Here is a tiny trained network, its code and every weight. The questions are about switching its units off for an input and a target symbol, where a switched-off unit gives its printed mean instead of its output.

import numpy as np


def w(rows, s, z=0):
    codes = np.array(rows[::2]) - 128.0
    scale = np.full(codes.shape[1], s)
    scale[-1] = z or s
    return codes * scale


def f(y):
    return y / 2 * (1 + np.tanh(0.7978845608 * (y + 0.044715 * y**3)))


def softmax(a):
    e = np.exp(a - a.max(-1, keepdims=True))
    return e / e.sum(-1, keepdims=True)


def log_softmax(a):
    a = a - a.max(-1, keepdims=True)
    return a - np.log(np.exp(a).sum(-1, keepdims=True))


def net(x, mask):
    ids = ['ΓΠΨζημτ'.index(c) for c in x.split()]
    T = len(ids)
    res = E[ids] + P[:T]
    u = 0
    for l in range(3):
        q, k, v = (res @ M[l].T for M in (Q, K, V))
        z = softmax(np.where(np.tri(T) > 0, q @ k.T / 3**0.5, -1e9)) @ v
        res = res + np.where(mask[u], z, O[l][:, -1]) @ O[l][:, :-1]
        u += 1
        y = f(res @ A[l][:, :-1].T + A[l][:, -1])
        res = res + np.where(mask[u : u + 8], y, B[l][:, -1]) @ B[l][:, :-1]
        u += 8
    return log_softmax(res[-1] @ U[:, :-1].T + U[:, -1])


Q, K, V, O, A, B = {}, {}, {}, {}, {}, {}
E = w([
[93,60,129,77,118,126,112,140,50],'Γ',
[118,15,123,103,160,220,95,104,161],'Π',
[131,211,144,76,86,163,40,113,173],'Ψ',
[152,181,98,158,161,176,4,178,212],'ζ',
[194,153,43,226,115,100,78,63,159],'η',
[147,170,87,140,126,147,129,235,94],'μ',
[131,90,113,72,67,133,225,212,210],'τ',
],0.021)
P = w([
[170,213,152,1,205,160,132,107,112],'0',
[164,174,114,43,210,126,134,113,96],'1',
[166,159,100,73,189,115,133,124,104],'2',
[139,151,91,100,167,110,116,126,94],'3',
[125,125,99,118,136,136,130,96,105],'4',
[115,107,100,136,114,142,129,95,103],'5',
[101,96,90,157,103,134,123,122,96],'6',
[95,81,80,182,100,132,114,147,91],'7',
[93,62,91,194,68,142,124,136,101],'8',
[73,53,91,226,45,154,131,118,113],'9',
[81,48,55,223,50,119,124,207,95],'10',
[85,42,92,232,20,206,121,141,114],'11',
],0.0096)
Q[0] = w([
[1,54,116,67,65,89,124,125,33],'L0H0',
[137,38,127,51,5,146,61,203,151],'L0H0',
[98,137,44,152,49,167,50,117,34],'L0H0',
],0.007)
K[0] = w([
[119,101,167,146,24,144,125,243,112],'L0H0',
[1,37,84,192,122,198,120,163,186],'L0H0',
[92,164,68,234,89,117,123,59,110],'L0H0',
],0.0076)
V[0] = w([
[57,42,87,163,50,88,110,125,153],'L0H0',
[75,158,65,151,78,103,92,132,155],'L0H0',
[17,171,3,93,37,101,159,134,227],'L0H0',
],0.0044)
O[0] = w([
[89,183,8,108,48,118,2,108,62,238],'L0H0',
[251,130,234,8,55,246,171,196,138,254],'L0H0',
[237,26,92,165,206,96,96,90,148,237],'L0H0',
],0.0079,0.0024)
A[0] = w([
[54,190,128,142,119,118,104,1,118,4],'L0N0',
[204,174,109,187,130,72,128,64,93,52],'L0N1',
[62,169,161,83,65,143,106,177,192,63],'L0N2',
[160,147,172,115,118,215,171,188,121,143],'L0N3',
[118,119,119,118,133,172,126,194,202,98],'L0N4',
[140,127,74,125,101,94,78,198,50,227],'L0N5',
[174,116,84,129,188,182,142,148,163,88],'L0N6',
[137,99,154,113,178,39,14,81,85,182],'L0N7',
],0.0074,0.0024)
B[0] = w([
[152,147,185,141,182,168,121,179,106,130],'L0N0',
[177,43,191,80,171,85,163,85,97,226],'L0N1',
[143,3,134,101,74,124,59,128,221,146],'L0N2',
[154,211,45,135,136,64,110,95,94,149],'L0N3',
[149,97,87,103,233,131,125,177,159,171],'L0N4',
[159,125,171,154,136,198,140,43,147,255],'L0N5',
[52,86,235,83,75,161,90,116,60,196],'L0N6',
[144,128,105,26,46,166,211,79,210,184],'L0N7',
],0.0071,0.0079)
Q[1] = w([
[132,204,144,167,113,76,88,176,247],'L1H0',
[161,38,96,50,152,161,152,3,172],'L1H0',
[225,184,202,150,175,112,188,136,159],'L1H0',
],0.0052)
K[1] = w([
[100,91,134,2,191,153,225,120,246],'L1H0',
[175,47,65,175,21,222,136,184,168],'L1H0',
[141,169,89,59,133,145,115,113,109],'L1H0',
],0.0071)
V[1] = w([
[171,185,63,129,133,184,190,175,92],'L1H0',
[167,92,127,153,115,157,224,133,116],'L1H0',
[219,96,73,254,150,77,123,118,117],'L1H0',
],0.0071)
O[1] = w([
[193,12,112,197,135,227,85,63,60,63],'L1H0',
[168,133,95,107,232,196,123,137,72,233],'L1H0',
[82,173,158,174,138,131,214,159,206,252],'L1H0',
],0.012,0.004)
A[1] = w([
[84,116,145,107,190,123,141,150,149,22],'L1N0',
[67,149,109,130,127,86,164,108,75,254],'L1N1',
[175,147,112,152,125,170,90,122,108,109],'L1N2',
[192,97,179,107,140,113,120,122,179,173],'L1N3',
[99,123,86,129,105,143,91,100,80,75],'L1N4',
[107,192,140,90,116,148,112,70,133,45],'L1N5',
[148,247,86,99,86,112,86,140,154,202],'L1N6',
[47,92,106,87,143,151,91,141,148,100],'L1N7',
],0.011,0.002)
B[1] = w([
[102,74,111,140,116,107,104,119,172,142],'L1N0',
[100,198,206,88,101,152,165,106,140,135],'L1N1',
[107,184,130,123,142,2,145,128,119,197],'L1N2',
[163,215,99,154,110,41,123,82,150,254],'L1N3',
[103,178,134,70,127,130,103,168,172,183],'L1N4',
[138,85,68,78,118,106,160,114,180,172],'L1N5',
[70,125,89,138,212,120,142,162,74,183],'L1N6',
[182,175,109,198,128,179,93,92,158,235],'L1N7',
],0.009,0.0094)
Q[2] = w([
[253,229,122,124,115,103,208,1,154],'L2H0',
[161,72,143,210,159,72,173,126,125],'L2H0',
[143,90,234,101,66,99,247,179,37],'L2H0',
],0.0051)
K[2] = w([
[86,117,119,239,111,157,254,150,143],'L2H0',
[90,44,223,120,148,107,151,130,169],'L2H0',
[63,237,243,111,168,75,194,122,32],'L2H0',
],0.0062)
V[2] = w([
[121,55,130,155,145,254,170,151,166],'L2H0',
[149,83,98,56,102,103,209,201,125],'L2H0',
[137,141,40,174,219,36,79,178,189],'L2H0',
],0.006)
O[2] = w([
[156,71,147,20,158,167,76,81,135,109],'L2H0',
[174,69,2,74,42,202,168,211,78,72],'L2H0',
[52,7,114,174,112,186,167,229,231,255],'L2H0',
],0.0078,0.0091)
A[2] = w([
[158,130,5,55,130,128,146,70,95,183],'L2N0',
[139,118,53,157,24,116,115,42,114,123],'L2N1',
[11,124,133,123,172,191,128,158,2,193],'L2N2',
[173,172,157,65,133,107,17,216,167,125],'L2N3',
[201,208,116,129,95,58,182,97,65,107],'L2N4',
[233,84,105,105,83,133,117,188,86,3],'L2N5',
[80,144,110,148,210,189,199,213,157,11],'L2N6',
[117,160,80,203,126,99,113,116,91,103],'L2N7',
],0.0067,0.0033)
B[2] = w([
[188,154,135,185,162,169,104,178,74,234],'L2N0',
[128,112,165,138,2,66,128,223,71,196],'L2N1',
[77,52,141,194,202,79,174,45,131,148],'L2N2',
[109,52,137,88,179,187,184,148,79,222],'L2N3',
[88,143,139,130,122,186,97,117,93,255],'L2N4',
[10,189,182,160,163,51,117,117,122,166],'L2N5',
[177,133,165,104,54,123,69,57,69,242],'L2N6',
[66,45,171,105,173,100,138,103,197,199],'L2N7',
],0.007,0.008)
U = w([
[103,138,124,157,100,142,74,113,106,58],'Γ',
[109,61,165,56,139,83,102,81,156,182],'Π',
[75,91,89,121,69,89,85,91,136,34],'Ψ',
[95,83,254,127,92,124,101,191,153,43],'ζ',
[76,187,127,156,141,187,199,127,167,223],'η',
[70,29,123,174,136,119,141,64,75,65],'μ',
[176,38,113,132,120,149,139,172,144,251],'τ',
],0.0067,0.0019)

Each question gives the input, a string of symbols that net reads in full, and the target symbol t.
The units are the heads (3 rows each of Q, K, V and O) and the neurons (one row each of A and B). Each row of codes is followed by its name. A weight is (code - 128) times the scale printed after its matrix; where a second scale follows, it is the last column's (O, A, B and U).
mask holds one flag per unit, layer by layer, with each layer's heads first. A switched-off unit (its flag False) gives its mean, the last column of its rows in O or B, instead of its output. The means were averaged over made-up inputs and are rounded, as every weight is.
A unit's drop is (log p(t) with every unit on - log p(t) with that unit switched off) / (log p(t) with every unit on - log p(t) with every unit switched off).
The circuit of an input: a set's keep is (log p(t) with only the set's units on - log p(t) with every unit switched off) / (log p(t) with every unit on - log p(t) with every unit switched off). Starting from the 12 units with the biggest drops (on a tie, the unit counted first), units are removed one at a time, each time the one whose removal leaves the highest keep (on an exact tie, the one counted first), for as long as the keep stays at least 0.8.
circuit, biggest first: the units of the circuit, biggest drop first
unit that matters most: the unit with the biggest drop
k most important neurons: the k neurons with the biggest drops, biggest first
top k neurons in layer l: the k neurons of layer l with the biggest drops, biggest first
input η ζ η Π ζ, target Π: circuit, biggest first	[L2H0, L1N7, L1N2]
input Π τ η Γ, target τ: most important neuron	[L0N7]
input η Π Γ Π Γ Γ, target Π: 2 most important neurons	[L1N7, L1N4]
input η Ψ Ψ, target Ψ: circuit, biggest first	[L2H0, L0N1, L1H0, L1N5]
input Ψ Π η Γ ζ Γ, target ζ: circuit, biggest first	[L0N1, L1N3, L2H0, L1N6]
input η Γ Γ Γ η τ τ η Π Γ τ η, target Π: circuit, biggest first	[L1H0, L2H0, L1N2]
input η η η Π η, target Π: circuit, biggest first	[L2H0, L1N7, L1N2]
input Π η Γ Γ η η Ψ, target Π: 3 most important neurons	[L1N7, L1N6, L1N2]
input Γ η τ Π τ τ Π η, target τ: circuit, biggest first	[L2H0, L0N1]
input η Γ Π Π Π ζ, target Π: circuit, biggest first	[L2H0, L1N2, L1N3, L0H0]
input η η Ψ Γ η η Γ τ Γ ζ, target τ: 3 most important neurons	[L1N2, L0N4, L2N3]
input η ζ Γ Γ η η τ Γ Γ η Π, target Π: circuit, biggest first	[L2H0, L1N7]
input τ Ψ η Π μ η Π Γ η Π Π, target Π: circuit, biggest first	[L1N7, L2H0]
input Γ τ η η Π η Γ Π η Π η Π, target η: top 2 neurons in layer 0	[L0N1, L0N7]
input Γ η Ψ, target Ψ: unit that matters most	L0N2
input Ψ η η Γ Ψ Γ η Γ Ψ Γ, target Ψ: circuit, biggest first	[L0N1, L0H0]
input Π Ψ η τ ζ Π η Γ Π, target η: 4 most important neurons	[L1N7, L2N6, L0N4, L1N5]
input τ η τ η τ η, target τ: circuit, biggest first	[L2H0, L0H0]
input η Π η Π Γ Π η Ψ Γ, target η: 2 most important neurons	[L0N7, L1N1]
input ζ η μ η η Γ η ζ, target ζ: 4 most important neurons	[L0N1, L0N4, L2N6, L0N2]
input η Γ η Γ η Γ Γ Γ Π Γ, target Π: 2 most important neurons	[L1N7, L0N1]
input μ η Γ, target μ: unit that matters most	L1N3
input τ η μ η, target μ: 2 most important neurons	[L0N1, L0N3]
input Π Ψ Γ, target Ψ: 2 most important neurons	[L0N2, L1N5]
input τ η Π ζ η η η Π Π Ψ, target Π: 4 most important neurons	[L1N2, L1N7, L0N2, L2N3]
input η Γ τ, target τ: 2 most important neurons	[L0N4, L2N0]
input Ψ τ ζ Ψ, target τ: unit that matters most	L2H0
input ζ Γ Ψ η Γ, target η: 2 most important neurons	[L1N1, L0N1]
input η Γ ζ Π τ η Ψ Ψ, target τ: 3 most important neurons	[L0N2, L2N3, L2N0]
input μ η η τ μ Ψ μ η Γ Γ ζ, target τ: 2 most important neurons	[L1N2, L2N3]
